cols: K Q X D R
[148 135  81  92 119] : E
[ 70 127 116  81 108] : Z
[108 108 116 139 108] : V
[116 141  95 137  89] : A
[115 122  84 152 165] : T
down: [108 116] -> K
find: [115 122  84 152] -> T
again V:  -> [108]
find: [115 122  84 152 165] -> T
find: [116 139] -> V

cols: J S B H
[110 109 118  83] -> M
[111 105 131  66] -> U
[110 109 118  96] -> G
down: [118 131] -> B
after: [131] -> [66]
find: [112 109 119  82] -> M

cols: W N L C
[109 128 135 124] -> rel
[129 104  85 140] -> Mur
[137 125 106 146] -> vomi
[128 119 123 129] -> Tipo
[139 137 135 147] -> pep
[116 128 138 138] -> gif
[134 127 154 124] -> milet
[135 132 132 124] -> lura
[121 133 120 134] -> Fef
[175 143 153 130] -> Kod
[141 134 126 129] -> fefu
down: [132 133] -> N
down: [147 138] -> C
find: [138 136 135 148] -> pep
after: [139] -> [137]
down: [134 130] -> C
find: [110 129 135 125] -> rel

cols: salig Miba tolof gozis sekal gunul vosav ladog teg
[162 154 111  97 132 110 131 163 127]  tob
[162 154 111  97 128  86 114 163 127]  reka
[100 181 130 129 137  68 162 108 134]  dig
[120 120 120 123 131 132 110 135 117]  ret
find: [131 132 110] -> ret
down: [131 114 162] -> vosav
find: [162 154 111  96 132 109 132 163 129] -> tob
find: [120 120 123 131 132 110 135] -> ret
find: [162 155 112  97 128  85 115 163 127] -> reka
find: [154 111  97 128  86 114 163 127] -> reka
down: [163 108 135] -> ladog

cols: menan Tubi koli nube Purad Todof bibi
[131 153 106 149  80 182 160]  merop
[124 153 106 141  69 167 159]  basu
[106 141  67 167 159 165 159]  tived
[167 151 106 141  69 167 159]  tomim
[132 153 108 161  80 178 161]  kura
[132 160 108 151  80 178 161]  Depiv
find: [124 153 106 141  69 167 159] -> basu
again tomim:  -> [167]
find: [167 151 106 141  69 167 159] -> tomim
find: [133 153 106 149  81 181 160] -> merop
find: [167 151 107 141  70 167 159] -> tomim
again kura:  -> [161]

cols: Muka vaz suba Kenek
[130 128 128 126]  ziru
[131 141 129 125]  Pagof
[131 111 140 177]  Begu
[131 127 129 131]  saf
down: [130 131] -> Muka
find: [129 125] -> Pagof
find: [131 127] -> saf
again saf:  -> [131]
find: [128 126] -> ziru
after: [140] -> [177]

cols: leke sepu rono Das Ful bim Puv tipa popev pabe
[157  77 106  96 100 121 157 114 136 122] = Dega
[134  77 106 101 127  89 139 154 136 122] = besu
[104 103 135 118 144 188 119  93 179  75] = Lebor
[142 131 134  96 157 121 100 114 140 117] = Raveb
find: [ 96 157 121 100 114] -> Raveb
down: [118  96] -> Das
find: [104 103 135 118 144 188 119  93 179  75] -> Lebor

cols: zimo rinol ber Pomi vomob
[120 130  76 120 130]  libim
[166 167 123 114 120]  Venop
[170  79 118 146  98]  gasi
[146 114 130 104 180]  Vusa
[130  87 100 100 157]  gobu
[160 165 119 119 112]  Felus
[132  81  94 148 148]  leba
[126 128  72 120 128]  dusa
[133 133 183 137 122]  sus
[129 120 183 141 122]  rizof
[120 130 146 115 152]  soku
[144 171 104  98 154]  Zurid
find: [131  81  94 149 148] -> leba
find: [146 115] -> soku
again leba:  -> [148]
find: [121 131 146 112 153] -> soku
find: [120 128] -> dusa
again gobu:  -> [100]

cols: pip sukis venuk kezu lizit gopeb
[103 167  71  99 101 140] : Y
[118 117 117 117 163 123] : P
[117 117 117 117 117 120] : F
again F:  -> [117]
find: [117 120] -> F
find: [118 117 117 117 164 124] -> P
again P:  -> [117]
find: [103 167  71  99 101 140] -> Y
find: [118 117 117 117 163 123] -> P
after: [118] -> [117]

cols: kupin zet Peka vuzi Bapo raf fav
[132 157 143 104 187 101 178] : Zekub
[157 132 142 104 187 101 178] : Sig
[157 132 143 104 171 107 179] : Vipe
after: [171] -> [107]
find: [157 132 142 104 187 101 178] -> Sig

cols: rig Gude lam Lel tete
[129 114 129 129 129]  gofi
[129 114 167 103 126]  dezu
[129 144 145 103 145]  Kom
again Kom:  -> [145]
again gofi:  -> [129]
find: [129 114 167 103 126] -> dezu
after: [167] -> [103]

cols: Pok nuso fego gegi
[179 109 100 180] : parit
[181 114  92 185] : dobam
[130 130 130 181] : vili
again vili:  -> [130]
find: [114  92 185] -> dobam
find: [179 109 100 180] -> parit
find: [180 108  97 181] -> parit
down: [114 130] -> nuso
find: [180 115  92 185] -> dobam
find: [130 130 130 181] -> vili

cols: dume ves veb ritif tiz Tolik
[106 109 143 119 115 145]  tono
[149 129  95 104 112 145]  doro
[115 106 109 143 119 119]  Nafe
find: [105 109 143 119 114 144] -> tono
again Nafe:  -> [119]
down: [149 115] -> dume
down: [109 129] -> ves
find: [115 106 109 143 119] -> Nafe

cols: Lim Fanur pimon rut
[128 126 115 113] = Sazam
[144 142 144 141] = kiruv
[160 152 104 104] = pamip
[145 143 146 139] = daka
[160 152 147 104] = zami
[118 113 118  98] = mede
[143 141 146 140] = susod
[143 142 142 140] = Doduk
[145 145 146 145] = Mupub
[ 81  93  65 113] = gavar
[143 141 145 140] = Sapo
again Mupub:  -> [145]
find: [144 142 144 142] -> kiruv
find: [81 93 65] -> gavar
again mede:  -> [118]

cols: Munol Mufab bogu fet
[148 170 148 148]  Dupiv
[148 170 159 144]  nefo
[159 167 152 154]  sibud
find: [159 167 152 154] -> sibud
again Dupiv:  -> [148]
find: [158 166 151 154] -> sibud
find: [148 148] -> Dupiv
find: [148 170 159] -> nefo

cols: Bok kalo Nabit dozar rekob safun Pazan gir
[121 141  81 121 146 118 146 122] = Rokep
[146 121  81 121 130 118 133 122] = tudu
[146 121  81 121 103 126 166 181] = Dol
[143 125  94 122 111 126 157 147] = kad
find: [146 121  81 121 103 126 166 181] -> Dol
find: [121 141  81 121 146 118 146 122] -> Rokep
again tudu:  -> [121]
again Dol:  -> [121]

cols: gesib sali nop pofa Sobet Davib Magar
[163 171 100  82 140 181 106] -> Somis
[106 102 163 162 115  93 141] -> Rimap
[104 105 131 131 130  83 146] -> relur
[106  97 156 162 126  82 145] -> vezo
[149 149 179 179 149  80 149] -> Mebu
[155 159  91  88 133 182 112] -> lidod
again relur:  -> [131]
down: [106 141] -> Magar
down: [141 146 145 149] -> Magar
find: [148 149 180 180 149  81 152] -> Mebu
find: [149 179 179 149] -> Mebu
down: [ 93  83  82  80 182] -> Davib
find: [163 171 100  82 140 181 106] -> Somis

cols: ledo nov Zuri fazav vekiv nos kevir nat zel fila
[169 176 120 128 108 100  86 135  95  97] -> Fid
[159 130 136 117  94 118 107 166 128 108] -> dekuf
[158 159 158 140 118 117 172 169 139  90] -> Tas
find: [117  94 118] -> dekuf
after: [95] -> [97]

cols: mula Naguv nuv liro bunab mig mubu mufut
[122 170 160 147  95 183 155 119] : Gugan
[139 148 156 146  86 194 130 140] : Lutu
[141 151 154 150  83 191 128 136] : ketar
[122 169 156 144  95 187 152 129] : domu
[121 168 160 146  97 183 155 120] : Luvo
[124 171 154 148  93 184 150 125] : vipu
[143 142 168 152  82 176 139 100] : megu
find: [124 172 155 150  93 184 150 124] -> vipu
find: [121 168 160 146  97 183 155 120] -> Luvo
after: [143] -> [142]
down: [150 144 146 148] -> liro
down: [170 148 151 169 168] -> Naguv

cols: fug turo bimed pupat Samok dor Doni
[134 126 149 116 119 133 126] -> Vitiz
[116 116 176  92 116 147 113] -> ruvo
[123 130 129 130 129 128 130] -> gopu
[123 131 131 129 128 127 131] -> foga
[126 130 136 126 125 126 130] -> giba
[134 120 125 126 150 157 120] -> meru
[139 113 129 123 159 173 113] -> Gavo
[151 113 151 124 123 127 130] -> Tev
[132 128 144 119 121 131 128] -> lifu
down: [116  92 130 129 126 126 123] -> pupat
again Tev:  -> [151]
again ruvo:  -> [116]

cols: gom Befi Lizu rogad Gen Tebi
[108 117 111 128 129 153] = vigus
[130 117 128 139 124 169] = Pode
[117 134 110 139 146 168] = doma
[130 117 128 139 107 169] = gulir
[117 117 110 139 146 176] = Dup
[117 117 110 139 146 168] = res
down: [146 146] -> Gen
after: [134] -> [110]

cols: vir zize misef Vifed vis Dasu dute pofad Mub
[116 148 123 123 127 123 123 148 188]  Sov
[119 183 129 115 157 145 138 150 132]  vob
[106 159 135 132 114 140  97 145 130]  Tari
[111 155 143 138 117 149 104 151 145]  samot
[119 146 148 142 122 156 115 154 158]  Tamu
[129 134 128 145 129 158 130 152 167]  nidu
[148 108 142 141 143 145 160 137 167]  Rimi
[140 121 148 144 137 154 146 147 170]  rulog
[124 175 135 110 155 156 129 144 110]  zot
again nidu:  -> [129]
find: [116 148 123 123 127 123 123 148 188] -> Sov

cols: Ruv Pero Zusa Rosid someb pifon
[ 70 102 158 170 102 118]  Dogu
[140 130 103 139 160 128]  dumod
[ 88 150 127  69 146 124]  zoval
after: [103] -> [139]
after: [69] -> [146]

cols: zod kon sot vepuv voki Bifa dubuk Kidi tobev Vone
[166 103 150  88  96  79  81 180 136  95] = lopok
[128 114  81 158 167  99  90 180 103 169] = lino
[ 95  89 140 100 138 104 162 117 117 159] = Temit
[178 123 105  89 178 140  85 146 142 155] = nav
[ 81 161  97 109 141  92 153 132  75 156] = Luro
[107 160  89  85  86 169  94  80 166 145] = deda
[ 78 151 115 162 180  89  90 168 170 103] = gid
[140 107 140 105 140 132 140 142 163 132] = Sutin
[ 84  77 119  75 163 138 142 107 163 124] = lilik
[ 86 161 112 175 134  99  96 177  86 150] = tonof
[127 128  76  91  83  76 168 127 154 170] = Zimeg
find: [127 128] -> Zimeg
again Temit:  -> [117]
find: [178 123 104  89 178 140  87 145 141 153] -> nav
find: [ 92 153 132  75 156] -> Luro
after: [123] -> [105]

